Below is a small trained network, with its code and all its weights. Each question gives an input and a class and asks what happens when units are switched off, that is, made to give their printed mean instead of their output.

import numpy as np


def w(rows, s, z=0):
    codes = np.array(rows[::2]) - 128.0
    scale = np.full(codes.shape[1], s)
    scale[-1] = z or s
    return codes * scale


def f(y):
    return np.maximum(y, 0)


def log_softmax(a):
    a = a - a.max(-1, keepdims=True)
    return a - np.log(np.exp(a).sum(-1, keepdims=True))


def net(x, mask):
    res = np.array(x, float).reshape(1, 6) / 4 @ E
    y = f(res @ A[0][:, :-1].T + A[0][:, -1])
    res = res + np.where(mask, y, B[0][:, -1]) @ B[0][:, :-1]
    return log_softmax(res[-1] @ U[:, :-1].T + U[:, -1])


A, B = {}, {}
E = w([
[84,103,75,105,136],'x0',
[192,111,234,100,167],'x1',
[190,77,99,9,170],'x2',
[144,59,177,135,139],'x3',
[15,95,174,137,201],'x4',
[91,2,54,79,44],'x5',
],0.0077)
A[0] = w([
[68,4,131,133,111,170],'n1',
[140,189,143,204,115,157],'n2',
[70,163,92,88,187,154],'n3',
[87,74,93,222,84,185],'n4',
[27,157,154,161,204,237],'n5',
[191,103,106,102,83,175],'n6',
[180,201,47,111,122,222],'n7',
[203,180,226,83,184,186],'n8',
[43,154,113,139,200,214],'n9',
[179,200,131,199,89,252],'n10',
[45,144,39,101,117,198],'n11',
[98,76,47,83,10,250],'n12',
[158,185,99,100,86,140],'n13',
[254,134,195,119,197,170],'n14',
[184,142,15,95,22,151],'n15',
],0.0086,0.0039)
B[0] = w([
[98,29,154,89,147,202],'n1',
[44,203,163,166,81,189],'n2',
[183,137,112,85,189,167],'n3',
[80,92,129,78,85,196],'n4',
[110,159,182,57,206,209],'n5',
[119,131,99,159,64,186],'n6',
[161,225,89,95,108,206],'n7',
[236,155,224,201,90,224],'n8',
[111,140,189,36,212,190],'n9',
[93,207,138,195,67,220],'n10',
[126,87,102,93,144,204],'n11',
[59,56,33,149,97,248],'n12',
[144,199,112,150,96,174],'n13',
[254,137,177,203,76,221],'n14',
[155,138,48,163,23,230],'n15',
],0.0082,0.011)
U = w([
[108,156,32,161,77,35],'0',
[106,125,174,51,210,130],'1',
[232,159,214,203,120,157],'2',
[50,1,123,128,110,248],'3',
[20,202,200,161,133,37],'4',
],0.0097,0.0019)

Each question gives the input, the list of numbers given to net, and the class t.
The units are the neurons (one row each of A and B). Each row of codes is followed by its name. A weight is (code - 128) times the scale printed after its matrix; where a second scale follows, it is the last column's (A, B and U).
mask holds one flag per neuron, in row order. A switched-off neuron (its flag False) gives its mean, the last column of its row in B, instead of its output. The means were averaged over made-up inputs and are rounded, as every weight is.
A unit's drop is (log p(t) with every unit on - log p(t) with that unit switched off) / (log p(t) with every unit on - log p(t) with every unit switched off).
The circuit of an input: a set's keep is (log p(t) with only the set's units on - log p(t) with every unit switched off) / (log p(t) with every unit on - log p(t) with every unit switched off). Starting from the 12 units with the biggest drops (on a tie, the unit counted first), units are removed one at a time, each time the one whose removal leaves the highest keep (on an exact tie, the one counted first), for as long as the keep stays at least 0.8.
units of the circuit, in order: the units of the circuit, biggest drop first
top k neurons: the k neurons with the biggest drops, biggest first
drop of u: that unit's drop, to one decimal
input [8,-8,4,-7,0,7], class 3: units of the circuit, in order : (n1)
input [8,-7,8,4,1,-4], class 1: units of the circuit, in order : (n3, n9, n10)
input [4,0,-4,2,-3,-5], class 4: units of the circuit, in order : (n2, n15)
input [-5,-8,-7,-7,-8,-7], class 4: top 3 neurons : (n2, n10, n12)
input [-2,8,7,5,3,6], class 2: top 2 neurons : (n14, n8)
input [2,5,5,4,7,2], class 1: top 2 neurons : (n12, n15)
input [-3,2,5,-2,0,4], class 3: top 2 neurons : (n10, n7)
input [4,-8,-4,-4,-5,-7], class 4: top 2 neurons : (n2, n12)
input [-1,5,-6,-2,7,4], class 1: drop of n12 : 0.1
input [-5,-7,-1,7,4,0], class 3: drop of n4 : 0.2
input [3,-2,-6,-3,4,0], class 1: drop of n9 : 0.2
